Here are made-up nodes, facts about them, and rows of numbers that follow some of those facts. Name the node behind each unnamed row.

How the nodes are related:
BF Λ 112; P Λ 765; W Λ 765; AM Λ 765
BD Λ 765; BB Λ 112; M Λ 112; BQ Λ 765
H Λ 765; BK Λ 765; AW Λ 765; E Λ 765
D Λ 112; Y Λ 765; AJ Λ 765; AX Λ 765
BE Λ 765; O Λ 112; BL Λ 112; A Λ 765
S Λ 112; B Λ 112; AL Λ 765; AK Λ 765
BR Λ 112; AS Λ 765; AO Λ 112; X Λ 765
Q Λ 765; AB Λ 112; BH Λ 112; BO Λ 765
BI Λ 765; BM Λ 765; BP Λ 765; BN Λ 112
J Λ 112; BG Λ 765; AG Λ 112; AV Λ 765
AE Λ 112; AF Λ 765; BC Λ 112; AU Λ 765
AA Λ 765; N Λ 765; BA Λ 765; K Λ 112
T Λ 765; C Λ 112; AZ Λ 765; BS Λ 112
Z Λ 765; AT Λ 112; F Λ 765; AQ Λ 765
R Λ 112; I Λ 112; U Λ 765; AI Λ 765
AC Λ 112; L Λ 765; AY Λ 765; AD Λ 112
AH Λ 112; G Λ 112; AR Λ 765; V Λ 765
AN Λ 765; AP Λ 112; BF ε 52; P ε 52
W ε 52; AM ε 52; BD ε 290; BB ε 972
M ε 972; BQ ε 52; H ε 972; BK ε 972
AW ε 972; E ε 52; D ε 972; Y ε 972
AJ ε 972; AX ε 972; BE ε 290; O ε 972
BL ε 290; A ε 52; S ε 290; B ε 972
AL ε 52; AK ε 290; BR ε 52; AS ε 972
AO ε 52; X ε 52; Q ε 290; AB ε 972
BH ε 52; BO ε 972; BI ε 52; BM ε 972
BP ε 290; BN ε 52; J ε 52; BG ε 972
AG ε 290; AV ε 52; AE ε 972; AF ε 52
BC ε 972; AU ε 972; AA ε 52; N ε 52
BA ε 972; K ε 290; T ε 972; C ε 972
AZ ε 290; BS ε 290; Z ε 52; AT ε 972
F ε 972; AQ ε 290; R ε 290; I ε 52
U ε 290; AI ε 290; AC ε 972; L ε 290
AY ε 290; AD ε 52; AH ε 52; G ε 972
AR ε 972; V ε 972; AN ε 52; AP ε 972
BF γ X; P γ W; W γ AJ; W γ BR
W γ BN; W γ N; AM γ AJ; AM γ BR
AM γ J; M γ AA; M γ BN; M γ Y
BQ γ BR; BK γ L; BK γ AA; AW γ AY
AW γ AA; AW γ AO; E γ C; AX γ BQ
BE γ BO; O γ L; A γ BQ; A γ BD
S γ BN; S γ AP; B γ AT; B γ N
AL γ F; AL γ AA; AL γ BB; AK γ BN
AK γ J; BR γ N; AS γ AR; AS γ AK
AS γ N; AO γ AE; X γ AJ; Q γ AT
Q γ AB; AB γ AT; AB γ BN; BM γ H
BP γ I; BP γ AM; BN γ N; J γ BR
J γ AT; BG γ B; BG γ G; AV γ AM
AF γ AA; BC γ AR; BC γ AM; AU γ R
AA γ BR; AA γ J; BA γ BR; K γ Q
K γ J; C γ BP; AZ γ AJ; AZ γ BO
BS γ BK; BS γ AO; Z γ K; Z γ Y
AT γ BN; F γ AA; F γ I; AQ γ G
R γ B; I γ AJ; I γ K; U γ R
U γ AS; U γ BF; U γ AG; AC γ Q
AC γ BF; L γ K; AD γ AN; AH γ AB
AH γ AA; G γ BN; AR γ Q; AR γ W
AR γ AH; AR γ BN; V γ R; V γ W
V γ BK; AP γ BR; AP γ N

Known rows:
8 -4 -19 -34 11 19 22 -14 -22 3 -14 -8 6 15 -8 : BI
3 10 -12 -17 3 4 16 17 -29 4 22 -5 -21 6 -10 : AS
8 3 -10 -26 3 17 22 -15 -22 -14 -27 -2 21 12 -10 : BH
12 18 -7 -15 5 3 9 12 -30 15 2 -10 -28 3 -13 : BK
20 -10 -21 6 -20 4 7 23 -23 7 -10 -3 -16 8 -5 : AK
7 9 -2 -5 7 1 11 19 -29 -16 5 6 -9 5 -9 : G
9 -5 -20 -33 11 19 21 -14 -23 4 -18 -7 5 15 -9 : E
2 0 -27 -18 8 21 25 -13 -25 4 -11 -10 7 14 -13 : BQ
19 2 -17 0 -36 3 6 17 -25 17 -10 -5 -17 8 -6 : BP
12 -2 -20 -26 17 20 18 -15 -23 5 -28 -11 1 13 -12 : AF
21 2 -9 5 -34 1 11 21 -20 -6 -18 -2 2 4 -7 : R
7 23 1 -14 -7 1 14 14 -28 -6 7 -1 -7 3 -12 : BB
3 23 0 -6 -9 1 11 14 -32 -7 6 2 -9 4 -13 : BC
11 -3 -19 -29 16 20 19 -15 -23 6 -26 -11 2 13 -11 : AL
3 -1 -20 -32 2 19 19 -16 -27 6 -12 -4 4 17 -9 : X
0 18 -15 -7 -3 5 16 15 -32 10 20 -8 -22 5 -13 : BA
4 -8 -23 -30 13 20 27 -10 -21 -2 -5 -9 11 14 -9 : N
22 -3 -17 -7 -30 3 10 20 -21 13 -7 -8 -13 6 -5 : AI
21 -3 -12 12 -27 1 9 24 -22 -10 -19 1 1 5 -6 : S
5 24 1 -10 -9 1 12 13 -32 -6 4 2 -9 4 -12 : C
22 -8 -18 2 -21 3 5 21 -23 10 -14 -3 -18 8 -4 : Q
8 1 -25 -13 15 21 19 -15 -25 7 -29 -12 1 13 -14 : AA
8 -4 -19 -32 10 19 18 -16 -25 5 -19 -6 3 16 -9 : Z

Name these rows:
Some rows may be nodes named above.
0 18 -15 -8 -2 5 16 16 -32 11 21 -8 -21 5 -13 -> BA
19 0 -17 -4 -35 4 8 19 -24 15 -5 -5 -15 7 -5 -> AZ
14 1 -11 -15 14 17 16 -14 -23 -12 -42 -4 15 12 -13 -> AH
14 2 -10 -16 13 18 16 -14 -23 -13 -42 -4 15 12 -13 -> AH
2 -10 -27 -19 14 20 24 -10 -25 -4 -8 -5 8 16 -9 -> W
2 11 -11 -16 4 3 16 17 -29 5 22 -5 -21 6 -10 -> AS
9 17 -1 -3 3 1 10 16 -30 -9 -3 1 -11 3 -13 -> M
19 -1 -17 -4 -35 3 9 19 -24 15 -6 -5 -14 8 -5 -> AZ
7 7 -3 -1 10 0 10 20 -30 -18 4 7 -10 5 -9 -> AT
3 11 -12 -16 4 4 16 17 -29 4 22 -5 -21 6 -10 -> AS
20 -9 -21 5 -20 3 6 23 -23 7 -9 -3 -16 8 -5 -> AK
22 1 -16 -1 -32 3 5 17 -25 16 -14 -6 -19 7 -6 -> L
23 5 -8 7 -34 1 8 19 -21 -3 -23 -3 0 4 -8 -> BS
6 23 1 -9 -6 2 11 13 -31 -5 2 0 -10 3 -13 -> O
20 6 -9 14 -38 2 3 18 -27 -1 -26 2 -5 7 -8 -> K
8 -3 -18 -31 11 19 18 -16 -24 4 -20 -6 3 15 -9 -> Z
6 12 -8 -20 2 3 14 16 -29 8 17 -5 -23 5 -9 -> BG
7 -6 -21 -30 13 19 21 -14 -23 2 -15 -7 6 15 -9 -> P
8 -4 -18 -30 10 19 18 -15 -24 5 -18 -6 3 15 -9 -> Z
6 7 -10 -15 9 3 11 17 -30 4 16 0 -25 7 -8 -> AR
2 3 -18 -3 5 19 20 -12 -27 -15 -29 0 19 14 -14 -> J
7 -7 -21 -30 12 19 21 -14 -23 1 -15 -6 5 15 -9 -> P
5 -12 -18 -12 20 17 24 -7 -21 -27 -20 2 24 14 -9 -> BN
5 9 -11 -18 -4 17 15 -17 -29 -8 -29 3 16 15 -12 -> I
-1 2 -22 -5 4 19 28 -9 -24 -19 -15 -5 26 12 -14 -> BR
22 -2 -11 13 -28 1 9 23 -21 -9 -19 1 1 5 -7 -> S
5 16 -10 -18 -1 3 14 15 -31 11 18 -6 -23 5 -11 -> AX

Now the same nodes, written a new way:
Named rows:
-9 2 -8 23 -2 -6 -11 23 13 3 19 -11 2 -6 -1 13 : AO
-8 10 0 20 27 -12 6 20 -9 -4 15 -6 14 -6 19 14 : BF
-18 -3 6 8 -3 6 6 12 -18 8 6 0 7 -4 -10 2 : C
6 5 -11 -22 11 6 3 -18 8 -6 -19 14 -1 4 0 -7 : AQ
-10 9 -3 5 24 11 12 8 -9 0 -15 8 14 -7 -28 4 : K
-22 2 2 10 -6 0 15 6 -18 10 4 -4 1 -5 -4 1 : BC
8 0 -4 8 7 6 -14 2 10 -5 6 -2 -9 0 28 -1 : Z
-19 12 -1 16 -2 -7 1 12 -1 -7 26 -4 14 -9 5 13 : BN
8 -14 8 6 -11 0 1 -12 9 5 -4 -6 -13 5 -12 -7 : BK
8 -4 7 -6 -30 2 0 -12 0 2 -5 -2 -13 7 2 -10 : BA
-22 1 4 11 -15 -14 20 0 -13 7 8 -4 9 -4 -12 4 : B
16 9 -6 -32 35 12 -1 -13 -3 0 -26 7 1 3 6 -2 : AZ
15 6 2 -1 25 -2 -8 -1 4 -9 8 -3 0 1 33 5 : X
5 -5 6 -2 -8 -5 10 -16 -3 2 -4 0 -7 5 3 -10 : AS
-15 0 -17 10 0 -11 -15 24 3 0 26 -1 11 -1 32 3 : AD
-4 7 -13 8 18 5 7 12 3 7 -20 3 4 -4 -28 8 : BS
7 -10 6 -2 -15 8 -5 -11 3 6 -5 -3 -7 5 -8 -7 : F
-19 -9 0 2 -16 -9 6 13 -7 10 12 -1 7 -1 -16 2 : D
-16 18 -11 -1 6 6 14 4 -9 0 -13 9 6 -4 -18 3 : S
0 -19 7 -20 -9 -7 5 -6 4 3 9 9 -11 4 -27 -3 : H
9 7 -3 -1 2 0 -10 -1 10 -5 8 -4 -7 3 32 4 : P
-18 -2 5 16 7 -8 23 4 -18 8 3 -6 8 -3 -1 2 : AC
8 -18 3 -13 -11 -6 -4 -6 3 2 3 3 -5 5 -1 -8 : T

Which node is each row?
A row may be one of the nodes named above.
10 -4 8 -8 -24 1 3 -11 1 3 -5 -3 -12 6 3 -9 -> BA
15 2 1 -11 29 9 7 -16 4 -8 -28 12 2 2 -14 -6 -> Q
19 2 -1 -20 28 19 -3 -10 0 -4 -30 10 -1 2 -3 -6 -> BP
11 -11 0 2 -24 2 -6 -10 14 9 -8 -6 -17 7 -9 -9 -> AW
9 4 3 -1 -7 -6 -12 -3 7 -13 13 -3 1 0 18 4 -> N
9 0 -3 9 5 7 -11 1 13 -5 5 -1 -9 1 30 -1 -> Z
-15 18 -10 0 3 6 14 5 -9 1 -16 9 9 -5 -19 3 -> S
12 8 -2 -14 14 9 5 -16 3 -7 -26 12 -1 2 -8 -6 -> AK
-13 8 -2 20 12 4 -5 20 -6 -1 15 -7 13 -8 14 11 -> I
-23 2 3 8 -28 -6 14 3 -15 7 7 -5 3 -4 -10 0 -> AP
11 5 -4 -16 16 12 2 -14 5 -6 -27 11 0 2 -9 -5 -> AK
-30 0 1 6 -21 -11 14 0 -11 6 15 -2 10 -4 -15 3 -> G
-15 -4 3 20 -6 -4 12 9 -8 11 3 -6 2 -4 -21 1 -> O
10 -10 15 -11 2 2 -1 -14 -7 2 0 -5 4 2 -1 -5 -> AJ

